Here is a tiny trained network, its code and every weight. The questions are about switching its units off for an input and a class, where a switched-off unit gives its printed mean instead of its output.

import numpy as np


def w(rows, s, z=0):
    codes = np.array(rows[::2]) - 128.0
    scale = np.full(codes.shape[1], s)
    scale[-1] = z or s
    return codes * scale


def f(y):
    return np.maximum(y, 0)


def log_softmax(a):
    a = a - a.max(-1, keepdims=True)
    return a - np.log(np.exp(a).sum(-1, keepdims=True))


def net(x, mask):
    res = np.array(x, float).reshape(1, 7) / 4 @ E
    y = f(res @ A[0][:, :-1].T + A[0][:, -1])
    res = res + np.where(mask, y, B[0][:, -1]) @ B[0][:, :-1]
    return log_softmax(res[-1] @ U[:, :-1].T + U[:, -1])


A, B = {}, {}
E = w([
[114,61,2,68,212,52],'x0',
[174,112,133,106,152,162],'x1',
[100,133,132,140,112,103],'x2',
[90,142,124,145,108,100],'x3',
[63,205,206,93,222,81],'x4',
[8,78,118,144,153,214],'x5',
[100,151,108,8,65,152],'x6',
],0.0095)
A[0] = w([
[108,91,87,96,164,102,98],'neuron 0',
[138,99,112,138,101,142,41],'neuron 1',
[115,146,170,136,127,146,145],'neuron 2',
[139,130,173,134,103,131,132],'neuron 3',
[151,67,82,156,59,145,52],'neuron 4',
[130,103,116,135,100,139,120],'neuron 5',
[97,117,127,120,128,159,104],'neuron 6',
[97,158,177,109,182,127,92],'neuron 7',
[117,131,162,116,157,114,66],'neuron 8',
[94,111,129,134,139,165,3],'neuron 9',
[196,195,124,119,111,69,53],'neuron 10',
[106,104,138,132,133,138,63],'neuron 11',
[133,128,124,125,125,134,91],'neuron 12',
[132,136,142,123,122,134,134],'neuron 13',
[130,171,196,152,76,189,97],'neuron 14',
[181,154,143,119,107,83,3],'neuron 15',
[118,102,94,102,161,102,135],'neuron 16',
[119,148,120,72,84,141,67],'neuron 17',
[123,122,122,149,135,131,93],'neuron 18',
[146,125,90,154,86,135,67],'neuron 19',
[83,124,130,126,141,173,51],'neuron 20',
[111,108,109,117,144,112,73],'neuron 21',
[104,198,163,86,201,114,98],'neuron 22',
[121,143,150,138,111,158,113],'neuron 23',
[136,125,117,153,150,131,132],'neuron 24',
[107,101,133,155,149,142,72],'neuron 25',
[113,100,110,123,142,111,75],'neuron 26',
[138,110,108,140,79,139,128],'neuron 27',
[110,139,126,65,99,141,60],'neuron 28',
[54,103,127,141,149,202,75],'neuron 29',
[141,145,127,130,133,117,77],'neuron 30',
[153,113,139,254,192,111,44],'neuron 31',
[125,147,143,121,141,122,30],'neuron 32',
[100,154,118,17,65,149,45],'neuron 33',
[139,129,91,110,147,95,104],'neuron 34',
[119,144,155,138,110,160,76],'neuron 35',
],0.019,0.0039)
B[0] = w([
[125,141,45,131,128,121,212],'neuron 0',
[100,132,148,106,126,140,163],'neuron 1',
[130,141,86,116,131,127,182],'neuron 2',
[126,125,82,126,139,113,176],'neuron 3',
[40,127,166,83,132,149,223],'neuron 4',
[98,121,137,107,130,139,165],'neuron 5',
[170,126,146,105,137,119,171],'neuron 6',
[60,124,155,99,123,151,207],'neuron 7',
[103,116,139,109,129,155,163],'neuron 8',
[148,126,155,104,111,86,168],'neuron 9',
[215,136,169,61,125,91,209],'neuron 10',
[169,126,127,102,117,147,151],'neuron 11',
[108,144,139,139,120,115,132],'neuron 12',
[110,138,125,139,120,104,147],'neuron 13',
[104,144,18,141,126,122,249],'neuron 14',
[177,137,160,92,116,87,179],'neuron 15',
[106,153,63,148,115,115,201],'neuron 16',
[159,118,147,180,137,147,186],'neuron 17',
[157,117,129,125,147,158,143],'neuron 18',
[91,119,143,97,150,146,176],'neuron 19',
[171,142,163,100,123,103,182],'neuron 20',
[140,126,86,118,136,133,165],'neuron 21',
[41,111,161,93,135,161,230],'neuron 22',
[138,112,82,119,139,131,174],'neuron 23',
[111,125,128,163,113,111,157],'neuron 24',
[161,136,159,133,127,105,165],'neuron 25',
[151,143,94,120,143,139,165],'neuron 26',
[78,126,140,102,131,143,181],'neuron 27',
[128,122,148,192,124,135,184],'neuron 28',
[206,139,173,70,118,80,231],'neuron 29',
[144,120,132,113,108,134,141],'neuron 30',
[147,105,157,252,126,162,242],'neuron 31',
[107,127,140,119,123,130,144],'neuron 32',
[147,105,159,238,129,147,236],'neuron 33',
[137,139,73,123,131,117,181],'neuron 34',
[130,140,92,133,142,125,175],'neuron 35',
],0.036,0.017)
U = w([
[120,166,2,137,133,116,86],'0',
[49,117,146,92,135,172,101],'1',
[152,101,134,230,121,157,88],'2',
[188,148,135,89,106,79,252],'3',
],0.0092,0.0038)

Each question gives the input, the list of numbers given to net, and the class t.
The units are the neurons (one row each of A and B). Each row of codes is followed by its name. A weight is (code - 128) times the scale printed after its matrix; where a second scale follows, it is the last column's (A, B and U).
mask holds one flag per neuron, in row order. A switched-off neuron (its flag False) gives its mean, the last column of its row in B, instead of its output. The means were averaged over made-up inputs and are rounded, as every weight is.
A unit's drop is (log p(t) with every unit on - log p(t) with that unit switched off) / (log p(t) with every unit on - log p(t) with every unit switched off).
The circuit of an input: a set's keep is (log p(t) with only the set's units on - log p(t) with every unit switched off) / (log p(t) with every unit on - log p(t) with every unit switched off). Starting from the 12 units with the biggest drops (on a tie, the unit counted first), units are removed one at a time, each time the one whose removal leaves the highest keep (on an exact tie, the one counted first), for as long as the keep stays at least 0.8.
circuit, biggest first: the units of the circuit, biggest drop first
top k neurons: the k neurons with the biggest drops, biggest first
drop of u: that unit's drop, to one decimal
input [2,-1,-1,-6,1,5,4], class 3: circuit, biggest first -> [neuron 29]
input [-7,-4,6,-4,-1,3,-6], class 0: top 2 neurons -> [neuron 14; neuron 33]
input [-7,0,-2,-1,-6,1,5], class 0: top 2 neurons -> [neuron 14; neuron 22]
input [-1,1,4,2,-6,7,0], class 3: top 2 neurons -> [neuron 29; neuron 22]
input [-1,-3,0,-4,-4,1,5], class 2: top 3 neurons -> [neuron 33; neuron 22; neuron 7]
input [-3,-7,-5,0,-4,1,3], class 1: top 3 neurons -> [neuron 31; neuron 4; neuron 0]
input [5,-8,5,-5,-1,6,-6], class 2: top 2 neurons -> [neuron 31; neuron 14]
input [-1,-4,1,0,3,-3,3], class 1: top 4 neurons -> [neuron 31; neuron 29; neuron 22; neuron 20]
input [-8,-6,-5,5,8,8,-2], class 0: top 2 neurons -> [neuron 14; neuron 2]
input [-4,7,3,4,6,-5,-6], class 1: top 3 neurons -> [neuron 22; neuron 33; neuron 7]
input [-3,-5,6,4,8,0,-7], class 1: top 2 neurons -> [neuron 22; neuron 7]
input [-1,-4,-7,-8,-7,7,-6], class 1: top 2 neurons -> [neuron 4; neuron 10]
input [6,0,-4,5,4,-4,8], class 2: top 2 neurons -> [neuron 33; neuron 14]
input [5,-1,3,-6,-8,4,-2], class 1: circuit, biggest first -> [neuron 4]
input [-6,0,-6,7,5,1,-5], class 0: top 2 neurons -> [neuron 14; neuron 33]
input [4,3,-2,2,7,-3,-6], class 1: drop of neuron 33 -> 0.2
input [2,3,3,4,-6,8,-1], class 3: drop of neuron 29 -> 1.2
input [-1,6,-5,-6,3,4,8], class 2: drop of neuron 15 -> 0.0
